Below is a small trained network, with its code and all its weights. Each question gives an input and a target symbol and asks what happens when units are switched off, that is, made to give their printed mean instead of their output.

import numpy as np


def w(rows, s, z=0):
    codes = np.array(rows[::2]) - 128.0
    scale = np.full(codes.shape[1], s)
    scale[-1] = z or s
    return codes * scale


def norm(h):
    return h / np.sqrt((h * h).mean(-1, keepdims=True) + 1e-5)


def softmax(a):
    e = np.exp(a - a.max(-1, keepdims=True))
    return e / e.sum(-1, keepdims=True)


def log_softmax(a):
    a = a - a.max(-1, keepdims=True)
    return a - np.log(np.exp(a).sum(-1, keepdims=True))


def net(x, mask):
    ids = ['βγδεηθλμξπστφψω'.index(c) for c in x.split()]
    T = len(ids)
    res = E[ids] + P[:T]
    u = 0
    for l in range(3):
        r = norm(res)
        for j in range(2):
            rows = slice(2 * j, 2 * j + 2)
            q, k, v = (r @ M[l][rows].T for M in (Q, K, V))
            z = softmax(np.where(np.tri(T) > 0, q @ k.T / 2**0.5, -1e9)) @ v
            o = O[l][rows]
            res = res + np.where(mask[u + j], z, o[:, -1]) @ o[:, :-1]
        u += 2
    return log_softmax(norm(res)[-1] @ U[:, :-1].T + U[:, -1])


Q, K, V, O = {}, {}, {}, {}
E = w([
[143,61,222,190,124,170,105,135,132,34,155,159],'β',
[136,142,126,122,72,106,92,158,124,253,62,125],'γ',
[155,180,87,60,134,120,114,171,47,66,162,140],'δ',
[115,92,163,139,92,163,139,198,75,203,81,101],'ε',
[172,167,163,121,116,168,145,65,144,126,130,179],'η',
[126,135,129,143,163,169,193,192,175,187,233,195],'θ',
[150,161,119,124,91,160,145,48,151,111,115,146],'λ',
[178,120,84,215,175,100,172,123,106,97,80,187],'μ',
[90,89,126,128,98,175,76,145,127,209,51,120],'ξ',
[40,127,174,99,170,61,254,57,68,183,123,153],'π',
[132,141,96,172,111,97,128,76,108,151,181,130],'σ',
[105,193,180,155,219,196,149,92,83,121,138,51],'τ',
[110,85,114,171,92,117,85,156,177,213,54,75],'φ',
[117,137,142,126,112,137,84,147,59,215,87,161],'ψ',
[136,80,65,87,107,112,44,163,135,143,94,85],'ω',
],0.0054)
P = w([
[254,60,109,84,131,156,104,83,82,183,166,47],'0',
[195,103,102,109,125,152,114,97,91,177,156,99],'1',
[148,126,108,138,121,142,120,111,89,156,135,130],'2',
[111,146,114,154,120,134,131,122,103,145,121,150],'3',
[72,167,118,167,119,127,140,134,107,136,112,173],'4',
[50,179,130,177,114,129,139,147,105,126,106,198],'5',
],0.0043)
Q[0] = w([
[173,152,88,170,112,134,117,108,126,111,190,216],'0.h0',
[135,174,43,210,2,133,96,30,37,198,164,238],'0.h0',
[168,121,156,52,119,138,135,142,226,123,59,93],'0.h1',
[134,183,118,125,76,168,111,98,116,128,120,199],'0.h1',
],0.0071)
K[0] = w([
[109,154,136,133,150,59,105,235,189,40,146,232],'0.h0',
[9,155,137,137,107,92,93,217,138,105,59,208],'0.h0',
[195,81,70,110,129,61,96,96,122,189,182,43],'0.h1',
[2,157,86,175,131,107,111,160,64,118,130,169],'0.h1',
],0.005)
V[0] = w([
[93,66,101,139,152,193,126,125,83,20,190,154],'0.h0',
[94,62,39,82,135,83,5,127,108,96,40,159],'0.h0',
[57,128,121,149,147,55,16,54,144,112,235,206],'0.h1',
[57,43,55,132,10,133,96,155,102,155,162,18],'0.h1',
],0.0027)
O[0] = w([
[129,86,153,98,49,26,201,88,124,137,95,183,50],'0.h0',
[209,230,148,124,172,93,165,98,225,193,146,150,190],'0.h0',
[237,71,253,93,154,205,163,111,129,95,98,41,125],'0.h1',
[65,129,241,120,109,104,69,78,92,58,108,227,249],'0.h1',
],0.0031,0.0012)
Q[1] = w([
[123,130,116,239,54,200,121,94,110,254,120,130],'1.h0',
[83,79,119,162,71,172,237,117,61,125,136,114],'1.h0',
[116,209,85,168,101,91,85,122,84,200,143,215],'1.h1',
[119,125,144,164,102,145,162,138,50,119,165,162],'1.h1',
],0.007)
K[1] = w([
[12,172,221,225,173,121,157,147,196,139,60,169],'1.h0',
[98,179,222,214,181,135,255,129,114,47,221,212],'1.h0',
[75,219,137,131,146,131,148,212,162,97,52,152],'1.h1',
[61,151,152,188,82,118,214,159,126,67,132,130],'1.h1',
],0.0054)
V[1] = w([
[135,157,23,32,79,110,78,101,46,5,173,72],'1.h0',
[180,174,158,79,7,80,120,117,118,177,182,206],'1.h0',
[111,175,110,10,47,252,177,72,236,114,68,186],'1.h1',
[133,168,141,3,175,224,101,174,50,102,206,103],'1.h1',
],0.0026)
O[1] = w([
[113,190,218,242,137,167,169,175,106,132,126,190,130],'1.h0',
[84,83,153,175,88,207,143,134,172,132,107,82,213],'1.h0',
[101,85,117,220,151,8,97,139,23,190,254,88,7],'1.h1',
[128,179,121,72,77,48,114,143,220,105,155,32,221],'1.h1',
],0.0033,0.002)
Q[2] = w([
[173,82,239,127,153,154,26,209,227,112,60,141],'2.h0',
[90,3,88,73,83,149,100,177,29,208,27,80],'2.h0',
[105,2,90,90,97,147,115,119,164,190,110,187],'2.h1',
[108,170,72,139,179,160,25,58,151,145,100,126],'2.h1',
],0.0065)
K[2] = w([
[186,107,164,91,101,146,61,119,158,135,94,75],'2.h0',
[97,55,124,105,56,163,123,189,67,254,74,113],'2.h0',
[114,42,116,137,152,158,96,150,98,80,113,120],'2.h1',
[86,162,94,116,194,93,102,173,137,161,81,175],'2.h1',
],0.0091)
V[2] = w([
[230,78,82,88,139,121,99,96,181,32,214,95],'2.h0',
[125,109,163,109,253,150,71,235,109,77,98,104],'2.h0',
[79,166,28,153,73,54,113,18,220,75,93,130],'2.h1',
[161,196,150,83,218,213,104,110,32,179,179,252],'2.h1',
],0.0027)
O[2] = w([
[16,128,113,178,143,113,193,156,94,58,127,213,85],'2.h0',
[151,159,76,203,63,158,126,3,103,142,168,127,14],'2.h0',
[203,104,177,114,62,195,123,122,64,107,207,165,99],'2.h1',
[115,74,116,187,109,44,128,178,175,35,61,91,254],'2.h1',
],0.0033,0.0022)
U = w([
[104,112,152,25,171,67,201,93,88,171,85,155,120],'β',
[81,191,96,168,211,182,121,87,143,88,154,49,172],'γ',
[208,114,41,174,144,148,196,119,122,138,86,192,81],'δ',
[119,64,216,128,107,206,149,119,135,52,80,150,146],'ε',
[103,65,87,147,148,145,172,216,173,136,199,83,193],'η',
[2,173,148,178,110,126,69,137,137,177,59,212,23],'θ',
[154,168,135,70,169,231,128,111,40,139,193,204,129],'λ',
[81,128,149,167,194,47,86,99,104,137,156,186,187],'μ',
[84,109,120,146,152,77,117,135,229,92,84,110,3],'ξ',
[185,169,97,34,84,47,145,181,116,48,131,125,192],'π',
[132,99,175,212,125,104,137,159,50,156,176,109,119],'σ',
[220,100,86,57,90,153,46,142,129,177,102,79,223],'τ',
[59,95,53,121,50,126,140,73,48,79,124,121,29],'φ',
[132,147,131,171,28,93,180,48,197,158,164,120,72],'ψ',
[198,158,210,155,202,118,154,117,230,176,155,158,76],'ω',
],0.0064,0.0021)

Each question gives the input, a string of symbols that net reads in full, and the target symbol t.
The units are the heads (2 rows each of Q, K, V and O). Each row of codes is followed by its name. A weight is (code - 128) times the scale printed after its matrix; where a second scale follows, it is the last column's (O and U).
mask holds one flag per head, layer by layer. A switched-off head (its flag False) gives its mean, the last column of its rows in O, instead of its output. The means were averaged over made-up inputs and are rounded, as every weight is.
A unit's drop is (log p(t) with every unit on - log p(t) with that unit switched off) / (log p(t) with every unit on - log p(t) with every unit switched off).
The circuit of an input: a set's keep is (log p(t) with only the set's units on - log p(t) with every unit switched off) / (log p(t) with every unit on - log p(t) with every unit switched off). Starting from all 6 units, units are removed one at a time, each time the one whose removal leaves the highest keep (on an exact tie, the one counted first), for as long as the keep stays at least 0.8.
units of the circuit, in order: the units of the circuit, biggest drop first
unit that matters most: the unit with the biggest drop
which heads matter: for each layer, one digit per head in row order, 1 if its drop is at least 0.15 and else 0, layers parted by /
input θ π θ δ η, target ψ: which heads matter	01 / 11 / 00
input ψ η δ λ, target ψ: units of the circuit, in order	(1.h1)
input ε β ω η, target ω: which heads matter	10 / 01 / 10
input λ ψ ω σ π σ, target τ: units of the circuit, in order	(2.h0 0.h1 1.h0)
input ω σ π δ ω ψ, target τ: units of the circuit, in order	(1.h0 2.h0)
input ω σ δ ε, target τ: which heads matter	00 / 00 / 10
input λ φ φ θ σ, target φ: units of the circuit, in order	(0.h0 1.h0)
input τ σ δ μ η, target δ: which heads matter	01 / 11 / 00
input γ ω δ ω σ θ, target η: which heads matter	11 / 10 / 00
input δ ψ ε β ξ, target τ: which heads matter	00 / 10 / 10
input δ π λ, target τ: units of the circuit, in order	(2.h0 1.h1 0.h0)
input λ θ φ π γ, target τ: which heads matter	00 / 10 / 10
input θ β σ θ φ, target τ: units of the circuit, in order	(1.h0 2.h1)
input ξ ξ μ σ, target δ: units of the circuit, in order	(1.h1 0.h1)
input ξ ψ η θ η, target φ: units of the circuit, in order	(0.h0 1.h0 1.h1)
input ω θ ψ σ, target ξ: units of the circuit, in order	(2.h0 2.h1)
input σ σ β ξ λ, target μ: which heads matter	00 / 11 / 10
input δ γ ω σ, target ω: which heads matter	10 / 00 / 00
input γ ξ σ, target μ: units of the circuit, in order	(2.h0 0.h1 1.h1)
input σ θ σ, target φ: units of the circuit, in order	(0.h0)
input δ ξ η, target μ: units of the circuit, in order	(1.h1 0.h1)
input σ β η τ σ τ, target λ: units of the circuit, in order	(2.h1 1.h1 1.h0)
input σ σ σ, target ε: which heads matter	00 / 00 / 00
input ω ε ε ε τ ψ, target τ: units of the circuit, in order	(2.h0 0.h1)
input ω τ σ, target π: unit that matters most	2.h0
input η δ δ σ γ σ, target γ: which heads matter	11 / 10 / 00
input δ φ σ, target λ: which heads matter	00 / 00 / 01
